Each row is shifted at random along 6 fixed directions that mean nothing.
Known rows, with every way that one mark hangs from another
fired(bikiz(liran(riseni) nuba)): [-192   19   -2  304   88  -65  -70  114  221   13  345  169  -91  144
 -211 -154   54  235 -126  -77    6   14 -243 -159  122  -59  229  145
  -18 -125  -39  225 -233   96 -163  -61  -42  -28  -69 -158  404  130
  115   21  -42    7   -7 -210   31]
zupum(bape(riseni(bikiz(fired nuba))) vufizo(rupi)): [ 219  125  340 -119 -200  125  329  232 -274   36  384  139 -160 -539
 -108    7  353  103  -43   18   85 -615  -89 -412  -95  305 -318  332
  337   68  240 -215   69  324  161 -107  -19  -24  116   80  142  195
   13  -65  144   85  157 -162  -37]
rupi(fisas nuba(bikiz(liran(riseni)))): [ 508  183  274   11  -83   -3   32   52  -18  290  -53  -17 -221 -309
   85  303 -157   -6   15  -31    7  356  348 -218  149  192 -213  432
  167 -170  197   54  315  338  335  -80  -49  329  122  340   92   65
 -297  -95   16  -80  108  -34   76]
bikiz(liran(fired nuba riseni)): [-271 -211  -55  316   56 -109   50  162   75  -76  115  -39 -220  220
  104 -267   11  -54 -110   63   -3  158 -369  -96  236   75  437 -198
   77 -260 -296  554 -378  143 -169    0 -178  -11 -121  -77  238  285
   67 -186  -46  124   28  -39  244]
liran(nuba(fired) riseni(bikiz)): [ 105 -207  151  -63 -101   89  243  442 -349 -103  349   90 -203   81
  -49  -28  147  116 -213 -102  119 -280 -152 -245 -214   16  139  -83
  141  421   76  -25 -229  105   73  135  -96   82  245  385  292  184
  332 -120  -80  177  302 -180   33]
vufizo(fired fisas(nuba(bikiz(liran))) rupi): [ 188  245  163 -171  111 -169  -28 -196  103  175 -520  386  -94 -437
   48  119  -38 -466   41  382 -141  158   14 -239  377  330 -454   72
  164 -756 -158  343  589  143  -71 -274    6  -29 -483 -138  185  154
 -448 -164  387 -117 -232  595   56]
bape(fired(bikiz) riseni rupi): [-348   95  -97 -380 -316 -342   52    5 -266  120 -209  256   35 -422
 -322  -75 -137 -339 -190   32 -100 -609 -319 -331   89  104 -369 -207
  460  -47 -151 -135  420 -194 -327 -171 -196 -161 -142 -356  217  102
  -15  -88  260  152  -25  293  -23]
rupi(fisas nuba(bikiz fired)): [ 282  119  106 -292  150  -54 -344  336  663  122 -175  263   68  562
  -13   92 -614 -284 -471   66 -371   99   23 -151 -430   27   74 -193
  142  436   67   -5  190 -236    2  -53 -110  294   21   67  577 -402
  140   27 -157 -327   30  -40 -141]
zupum(bape(fired riseni(bikiz) rupi(fisas(vufizo) nuba))): [  75  -35   49 -201 -206 -121  141  218 -341  -28   78  -51   90 -411
  -10 -116   23  -43 -125   16   86 -379 -122 -360 -105   35 -296  -47
  314   91   86 -164  131  107 -103 -127   -4  -34  329  -49  132  -23
  141 -211  292  141  217   36   62]
vufizo(fired fisas(rupi(nuba))): [ 397   74  299  112   46  -14  -94  186  226  255  -55   75 -263  122
  160  203   69 -355 -205  390 -190  108  284 -219  159  407 -186   77
   81 -105  -88  224  197  106  279 -160  -39  209 -128  433  231 -399
 -249 -146  193 -280 -168  180  247]
bape(riseni(bikiz fired(liran)) rupi(fisas nuba)): [ 282   -6  173   21 -254 -142 -122   51  180  333  -42  -16   68  -78
   37  113 -193 -242 -262  -85 -129  238 -202 -252  138  192 -220    9
  258   38  -70   56  404  107   21 -179 -114  -10   32   99  291  -27
 -108 -184  192   55   90  311  -10]
bape(riseni rupi(fisas)): [  40  173  174 -105 -319 -111  423 -236 -527  285  -22  -19 -142 -725
 -275   39  343  -44    6   95  -29 -541  408 -385  390  294 -698  504
  460 -317  116 -208  324  259  224 -125  -44   34  105  202  -63  -53
 -331  -14  489   33  -64   71  349]
vufizo(fired nuba rupi zupum): [ 379   76   69  111  158 -108   64  445  -56  -42   -1  186 -101  -36
  349  -43  266    7 -148  202  236  -56 -134 -381 -276   37   85  -66
 -281  -87  116    7  -46   42  157  -99   59  -20   70  218  261 -138
   67 -239  310  -27  122  267    2]
riseni(bape fired(bikiz liran)): [  73  197  189   -1 -233   71  396 -166 -178  192  210  125  -94 -395
 -393  318  346  236 -186 -189 -331 -374  269 -189  217  337 -432  610
  638 -171   26   13  383  300  169  -31   27  -45  -37  115  388  201
 -188   38  348   23 -149  196   35]
fisas(rupi(nuba) vufizo): [ -19   -1  252 -546  -51 -132  245  110 -894 -381 -168   25 -119 -898
 -257  389 -159  153  168  238  209 -318  380 -272  -77  -89 -242   34
  213 -108  270 -131  310  170  -93  -93  292  -80  357   73  150  118
  -84 -161  312  153  272   47   97]
vufizo(fired(liran) fisas rupi zupum): [ 414  146  184   94  170 -141 -158  270  181  137 -197  326  -33  -16
  150  195  137 -188 -290  168   24   87 -269 -302 -193  308  104  -64
  -84 -258   77  244  286   74  163 -193 -133  -18 -294  105  475  -88
  -50 -187  251 -103   47  482 -137]
bape(fired(liran) riseni(bikiz) rupi): [  86   -4  124 -363 -431 -148   68  370 -288  249   36  188  -47 -313
 -120  231  -37 -256 -288 -115    9 -454 -326 -437 -205   95  -93 -172
  389  504   38 -289  478  -54    8  -55 -216  -72  128  133  279   70
  106 -142   73  300  313  105  -91]
riseni(bape fired(liran)): [ -85   -6   70  -35   14  -46   18  -16  262  -48  -10  158  250  116
 -272  -21  -71  182 -307 -205 -293   -7 -282 -125 -241   74  118  -96
  299   23  -84  187  140   19 -233  -34  -29 -220  -84 -274  616  136
  187  -36  229   99   13  245 -259]
riseni(bape fired(bikiz(liran nuba))): [ -58   83  143   49   24   98   41   33  654   38  295  243  176  394
 -450 -107  -68  139 -379 -123 -524 -282 -223 -210 -219  143  131  174
  309  289    3  -14   29  -11  -77   36   70 -210    7 -197  691  -63
  219   86   77  -77  -58  -92 -124]
fired(bikiz(liran nuba)): [-142  236   78 -177  -78  -34  246    7 -251    9  178  253 -259 -471
 -440  160    5  194    1    5  -93 -497   56 -292   75   24 -166  472
  269 -107  168 -120  174  108   30  -27   70  -29   84  -58  234  254
 -127   62  116   62   57 -189   39]
bikiz(fired liran(riseni) nuba): [-141   89  137   31  -27   58  150  226  410   -8  321  297 -104  182
 -335 -121  -70   88  -74   75  -43 -405 -348 -310 -144   14  328  209
   93  153  132   29 -135   82  -26   97   28  -59   91 -119  353  176
  134   -5 -139   48  174 -452   29]
zupum(riseni(bape fired(liran)) rupi): [ 180  -94  234  183  -99  112   79  489 -108    9  462  -36  -83 -153
  142   97  327  306 -175 -257  277  102 -195 -204 -258  102  170 -143
  120  247  -22  190 -101  317  -35 -134 -126   23   38  162  316  233
  290 -189  -40  273  257 -110 -201]
bikiz(liran(riseni(bape(rupi(fisas)) fired)) nuba): [ 281    2  291  191 -125  110   92  146  344  277  301   42 -146   48
    0    2   69   58  -41  -80  -40  151 -129 -307  139  157  165  272
  109  124   91   95   45  338  194   27  -38   56  182  198  240  162
  -54 -138 -127  138  181 -241  107]
liran(fired(bikiz) nuba riseni(bape(rupi(fisas)))): [ 231    7  577 -110 -185  -17   95  106  119  196  106  151 -100  225
 -504  306 -292 -319 -474 -175 -597 -255 -188 -162 -150  820  122   34
  571  321   61   20  355   35  322   23 -391  -46 -266  163  643   68
   32  -17 -106 -140   39  161 -158]
nuba(bikiz(fired(liran(riseni(bape(rupi)))))): [ 133  120  250   46  -53   69  -24  291  663  297  219  318   45  467
 -161  106   26  -59 -387 -167 -312 -151  -44 -246 -226  206  177   81
  312  406   43   -8  162   28  105    2 -196   88 -159   92  610 -157
  177  109 -206 -108  -18 -168 -114]
fisas(rupi vufizo(zupum(riseni))): [  55  -94  318 -307    9  -22 -262  473  -80 -206  -95   85 -197 -126
  105  356 -229 -244 -190  373  -48  -30   86 -211 -153  126  189 -363
   85  324  -31   79  115   92  -40 -129  109  104   24  213  365 -163
   59  -83 -170   -5  150  -45  137]
nuba(bikiz fired(liran(riseni))): [-157  109    2 -140   75 -196  -89  -57  362   76 -186  493  296  100
 -266 -107  -68   65 -275 -205  -93   60 -192  -19  -57   19 -113 -132
  376 -269 -119  281  204  -50 -430 -113 -213   -8 -577 -438  606  252
  185  120   31  -72 -144  291 -323]
bape(fired riseni(bikiz) rupi(fisas(vufizo(zupum)) nuba)): [ 108 -143   -5  235 -162 -171  135  132   27   72  222 -136  377  -87
   -2 -374  245   75 -217  -21  188 -109 -102 -358   40  -23 -242   53
   82  -90   58 -128  -55  146  -99 -127   72 -127  323    2  238 -308
  242 -198  447    4  109  117  205]
rupi(fisas(nuba(fired(liran)))): [  60  -39   61   32   56 -151  -26   60 -240  -16  -93   53   28 -265
   52   71  -13  178  -14  -14  247  364   99  -90  134  -93 -130   12
   -9 -459  -14  244  141  189 -201 -148   13  128  -15   -7  176   82
  -75 -130  250   58   58  164  -25]
fisas(rupi(nuba(fired(liran))) vufizo(zupum(bape))): [  27  119  280 -612  -46 -115   79  101 -288 -284 -310  275  -18 -551
 -282  413 -252 -152 -145  368 -225 -466  254 -176  -90  235 -304   31
  553  -63  133   -2  468   80  -81 -134  218    3  -65  -78  452   12
 -116  -39  187 -111   43  250   50]
zupum(riseni(bape(rupi) bikiz(liran(fired) nuba)) vufizo): [ -32   24  -10 -403 -316  122  187  439 -313  -25  179   36 -678 -610
  334  137  -38 -366   11  192  -35 -511 -264 -411  262   56 -103   17
  459  285 -143  122   75  263  -23  -70   -1  256  331  183  -25  592
 -159 -281 -263  338  216 -252  361]
fired(bikiz(nuba) liran(riseni(bape(rupi)))): [ -48  174    8 -210 -262  -60  282  100 -723   90  184  208 -537 -713
 -213  443  178   81   -5  -63   12 -531   46 -311  382   43 -250  450
  513  -67   86   69  325  238  119  -47  -34  146  187  182  234  490
 -280 -105   37  237  110  -36  208]
liran(nuba(bikiz) riseni): [  24 -154  103  -13   55  -60 -273  335  158   55  -78  113 -271  362
  196   -9 -324 -295 -244   30 -155  340 -300 -106   -9  119  347 -423
   67  224 -251  345 -104  -12  -47  -25 -284  193 -150  132  363  134
   78  -98 -356   45   70   21  -13]
zupum(riseni(fired) rupi(fisas)): [ 202   -1  382  268  -90  -42  -23  105   35  189  155 -109   21 -361
  115   -3  117  141   -1 -177  326  570  -71  -74   83  364 -224  -37
    8 -432 -118  329   77  410  -86 -304 -232   62 -329  -24   42  286
   14 -184   90   85   34  160 -243]
zupum(bape(fired(liran) riseni(bikiz)) vufizo(rupi)): [-138   30 -113 -268 -201   13 -212  450  204  125   18  165 -517  120
  334   65  -70 -788 -511  501 -521 -652 -292 -314  211  305 -140 -273
  585  389 -434  289   45  -46   -5 -169 -194  297  -48   87  345 -124
 -138 -131 -133  -98 -176    5  490]
liran(fired(bikiz) nuba): [  18   81  326 -150 -191  -57  185   73 -198  223  -32   68 -497 -151
 -190  383 -201 -367 -203   70 -423 -162   87 -100  270  637 -134  197
  508 -113 -186  166  340   92  297  -56 -304  137 -287  268  190  190
 -363  -36  -52  -95 -144  187   97]
riseni(bape(rupi) bikiz(nuba) fired(liran)): [ 332   67  366  -75 -305  119  275   50  168  333  249  107  -11 -248
 -149  238  101   99 -117 -317 -196   21 -107 -314   45  239 -209  371
  384  201   75 -101  473  292  178  -23  -15 -127  133  197  338  315
  -60 -117   75  238  151  121 -169]
vufizo(rupi(fisas nuba)): [ 132    3  -83   33  177 -124 -127  316  -52  -41  -61  -64 -262   57
  294   16 -189  -96 -124  221   90  113   41 -276  -46 -183   91 -134
 -213  -26   22  218 -116   -9   47 -131   15  184  356  185  196 -253
  -45 -262  152  -53  101  -31  241]
vufizo(nuba(fired) zupum): [  85  276   41 -912 -184  -77  142  266 -376  -56 -549  414 -482 -552
  -19  446 -415 -613 -154  442 -317 -698   15 -349 -132  219 -348   18
  494  226   24 -204  601 -132  160  -17   40  229   37  211  114  228
 -358  -76    3   24   99  255  101]
bikiz(fired liran nuba): [  65  255  414 -160  -86   32   98   45  624  189   93  389   10   26
 -500  117 -322    1  -42  -18 -229 -186 -274 -266 -229  299  169  338
  170   51  211 -134  341   70   80   17  -50 -123 -181 -196  345  188
  -80   92 -133  -17  115 -229 -305]

Rows
[-346  -92 -145   72 -109 -194   31   36  190   50   75   93   46  -29
  -35 -425    3 -129  -97   16    1 -149 -496 -301  231 -147   44 -158
  140 -105 -228  159  -90  -14 -364 -124  -40 -234    3 -298  209  174
   98 -128  150  218   47    1  166] => bape(riseni(bikiz(liran(fired) nuba)) rupi)
[ 407  -87  476 -140 -243   87  230  101 -191  106  115  137  -66 -182
 -183  196    7   57  -90 -321  -42  114 -167 -154  -76  412  -54  105
  348  155  117  -22  293  281  168   56 -187   -2  -82  281  285  462
   54  -97  -78  216  232  165 -301] => liran(nuba(fired) riseni(bape bikiz))
[-216  -73 -195   25   80 -172  -71  259  112 -142  149  249  138  140
  -61 -262   28  216 -191 -215  197 -128 -366 -191 -129 -349  226 -249
   38   -3   27  165 -155  -47 -489  -58  -57  -32   52 -314  436  163
  402 -111   15  178  155  -65  -95] => nuba(fired(bikiz(liran(riseni(bape(rupi(fisas)))))))
[  -6  -39  -59   23  -66    2  -43  388  -25  -80   89   44 -149 -106
  231   15   54   16 -216   33   70  -10 -278 -218 -117  -38   63 -137
   81  101 -163  196  -99  127 -104  -77   25   71   54   96  264  215
  164 -156   19  151  138   79   13] => vufizo(zupum(riseni(bikiz fired(liran))))
[-200 -104   29  120    4 -150  111  283 -436 -131  270   54 -171 -160
 -105  -43   43  230  -37 -202  321  -38 -328 -149   -5  -51  247 -107
   41 -148  -27  256 -202  108 -190  -37 -176  -44   22  -74  258  412
  193 -177    2  185  196  -74  -76] => liran(fired(bikiz(nuba)) riseni)
[  20 -130    1  669  -38  123  214   73  484  149  539 -101  -15  387
  135 -268  511  326 -159 -210  -65  230  -79 -126  333   32   93  357
   88 -223 -200  357 -325  343    3  -23   35   -8   76  161  297   23
  104  -75  139   50 -151  -97  207] => riseni(bape bikiz(fired(liran(nuba))))
[ 225  139  374 -508 -158   -3 -153  286  292  297 -233  314 -210   70
 -113  399 -479 -601 -317  194 -433 -187  112 -311 -113  330  -74  -98
  368  500   45 -134  581  -55  183  -48 -174  252  -68  260  382 -165
 -151    3 -240  -89  100  -48   62] => bape(rupi(fisas(nuba(bikiz(liran(riseni)) fired))))
[-205   49  -45  108  -56   51   37  153  571   96  217  145 -240  185
   35 -165 -105 -103  -35  129 -135  -43 -286 -242  234  -95  110  202
   42  -47 -190  217 -102  107 -119  -25   83   26   85  -47  147  194
  -48  -64 -113   71  -21 -288  216] => riseni(bikiz(fired liran nuba))
[ 195   79  248 -138 -161   20  120  -88  159  222 -119  163  -53 -132
 -124  253  -78  -66 -198 -160 -408  136  -47 -124  110  361 -154  161
  541  -75 -128  187  458  204   71  -39 -112  -19 -201   24  418  308
 -185  -52   64   87  -64  356 -161] => riseni(bape fired(liran(nuba(bikiz))))
[ 270  -22  311  371 -168  -50  221   90  164  341  401   38  204   51
 -215    4  401  329 -239 -447  -34   91  -30 -213  -26  338   -7  252
  228  -33  100  -51  184  221  128  -70 -242 -115 -109   77  447  -63
  139  -48  171   71    1  152 -235] => riseni(bape(fired(bikiz liran(nuba)) rupi))
[  42  -65   54  -62   32  -44  110  134  -18 -100   99   99  160   10
 -112 -150   71  133 -176 -102   17 -169   11 -238  -90  -68  -15  -38
  234   91  119   57  -53  120 -147  -17   15   28  213  -25  446   -2
  250  -91  113   33  118  -39   74] => liran(riseni(bape(rupi(fisas(vufizo) nuba(bikiz fired)))))
[ 349  -45  479 -204 -314   68   48   84  241  346  -52  171 -243   86
  -51  250 -202 -464 -224 -111 -412  125 -163 -149  196  626 -118    6
  497  263 -141  104  459  172  234  -12 -314  132 -264  336  299  292
 -177  -87 -265   82   10  239  -78] => liran(nuba(fired) riseni(bape(rupi) bikiz))
[-167   26  152 -170 -144  -72  146   29 -197 -101  -12  160  -32 -303
 -292   22 -137   30  -13 -100   55 -171 -284 -196  -74  102  -75    3
  181 -113   -1   85  124  107 -177  -32  -70 -112  -55 -135  210  453
  101  -80  106  183  149   53 -154] => liran(riseni(bikiz(fired)))
[  44  -51  109 -225 -137   37  121  359 -216   10   54  170 -457  -80
   29  177  -81 -179 -100  126  -39 -263 -125 -259   12   89  226  -37
  261  280    0  104   23  123  113   98 -118  199  111  295  172  279
  -45 -120 -231  201  244 -193  182] => bikiz(liran(nuba(fired) riseni))
[-151 -184 -167   91  261 -106 -312  256  252  -59 -173  114  -75  326
  311 -216 -101 -294 -168  295   28  374 -222  -96  159 -154  160 -449
 -152 -205 -361  477 -136  -51 -353 -175  -31  144  -99  -17  241 -163
    3 -171   36  -21  -92  142  162] => vufizo(fisas(nuba(fired)))
[  37   -2   51   86 -173   23 -110   95  419  296  118  137 -214  147
  113  -80   18 -251 -143  112 -163   96 -185 -205  371   85  -52  119
  218   61 -249  156   66  138   -8  -81  -44  110  -96  152  149   45
 -182    5  -94   49  -75  -94  225] => bape(riseni(bikiz(liran nuba(fired))))
